Below is a small trained network, with its code and all its weights. Each question gives an input and a class and asks what happens when units are switched off, that is, made to give their printed mean instead of their output.

import numpy as np


def w(rows, s, z=0):
    codes = np.array(rows[::2]) - 128.0
    scale = np.full(codes.shape[1], s)
    scale[-1] = z or s
    return codes * scale


def norm(h):
    return h / np.sqrt((h * h).mean(-1, keepdims=True) + 1e-5)


def f(y):
    return y / 2 * (1 + np.tanh(0.7978845608 * (y + 0.044715 * y**3)))


def log_softmax(a):
    a = a - a.max(-1, keepdims=True)
    return a - np.log(np.exp(a).sum(-1, keepdims=True))


def net(x, mask):
    res = np.array(x, float).reshape(1, 7) / 4 @ E
    u = 0
    for l in range(3):
        y = f(norm(res) @ A[l][:, :-1].T + A[l][:, -1])
        res = res + np.where(mask[u : u + 5], y, B[l][:, -1]) @ B[l][:, :-1]
        u += 5
    return log_softmax(norm(res)[-1] @ U[:, :-1].T + U[:, -1])


A, B = {}, {}
E = w([
[254,185,120],'x0',
[130,26,73],'x1',
[172,166,77],'x2',
[214,66,193],'x3',
[188,120,124],'x4',
[167,136,74],'x5',
[240,202,117],'x6',
],0.0034)
A[0] = w([
[128,133,82,87],'L0N1',
[100,170,106,3],'L0N2',
[113,255,122,52],'L0N3',
[150,134,115,208],'L0N4',
[172,82,197,119],'L0N5',
],0.0089,0.0017)
B[0] = w([
[140,102,97,143],'L0N1',
[150,141,153,125],'L0N2',
[139,254,161,253],'L0N3',
[164,127,101,176],'L0N4',
[117,103,176,180],'L0N5',
],0.0065,0.0024)
A[1] = w([
[38,127,124,236],'L1N1',
[141,108,67,255],'L1N2',
[2,90,171,254],'L1N3',
[176,121,52,167],'L1N4',
[201,150,83,184],'L1N5',
],0.0053,0.00046)
B[1] = w([
[6,128,170,187],'L1N1',
[60,158,4,164],'L1N2',
[25,86,224,251],'L1N3',
[61,172,23,176],'L1N4',
[10,41,99,193],'L1N5',
],0.0025,0.0019)
A[2] = w([
[209,100,232,2],'L2N1',
[2,103,134,235],'L2N2',
[233,120,139,94],'L2N3',
[213,148,98,147],'L2N4',
[57,81,124,130],'L2N5',
],0.0062,0.001)
B[2] = w([
[140,62,210,154],'L2N1',
[39,143,146,251],'L2N2',
[58,70,158,166],'L2N3',
[56,71,106,182],'L2N4',
[103,254,44,179],'L2N5',
],0.0042,0.0027)
U = w([
[183,93,9,2],'0',
[204,58,203,123],'1',
[11,65,137,157],'2',
[164,245,126,205],'3',
],0.011,0.004)

Each question gives the input, the list of numbers given to net, and the class t.
The units are the neurons (one row each of A and B). Each row of codes is followed by its name. A weight is (code - 128) times the scale printed after its matrix; where a second scale follows, it is the last column's (A, B and U).
mask holds one flag per neuron, layer by layer. A switched-off neuron (its flag False) gives its mean, the last column of its row in B, instead of its output. The means were averaged over made-up inputs and are rounded, as every weight is.
A unit's drop is (log p(t) with every unit on - log p(t) with that unit switched off) / (log p(t) with every unit on - log p(t) with every unit switched off).
The circuit of an input: a set's keep is (log p(t) with only the set's units on - log p(t) with every unit switched off) / (log p(t) with every unit on - log p(t) with every unit switched off). Starting from the 12 units with the biggest drops (on a tie, the unit counted first), units are removed one at a time, each time the one whose removal leaves the highest keep (on an exact tie, the one counted first), for as long as the keep stays at least 0.8.
units of the circuit, in order: the units of the circuit, biggest drop first
k most important neurons: the k neurons with the biggest drops, biggest first
drop when u is switched off: that unit's drop, to one decimal
input [4,2,8,6,-4,-5,6], class 1: units of the circuit, in order => (L2N3; L2N1; L0N3)
input [2,-8,0,5,8,-2,2], class 1: units of the circuit, in order => (L2N1; L2N5; L0N5)
input [2,-5,2,4,-1,-6,1], class 1: units of the circuit, in order => (L2N1; L2N5)
input [4,2,-4,-1,8,2,3], class 0: 2 most important neurons => (L1N4; L1N3)
input [6,2,8,2,-5,-6,1], class 1: 2 most important neurons => (L2N5; L2N2)
input [2,-8,5,6,7,-4,1], class 1: 2 most important neurons => (L2N1; L2N5)
input [-6,-3,-1,-1,6,6,1], class 3: drop when L0N3 is switched off => 0.1
input [8,-1,-6,3,-1,-4,8], class 1: drop when L2N1 is switched off => 0.2
input [-1,-7,3,6,6,6,2], class 1: drop when L2N4 is switched off => 0.1
input [2,6,-6,-7,4,-6,7], class 0: drop when L0N3 is switched off => -0.1
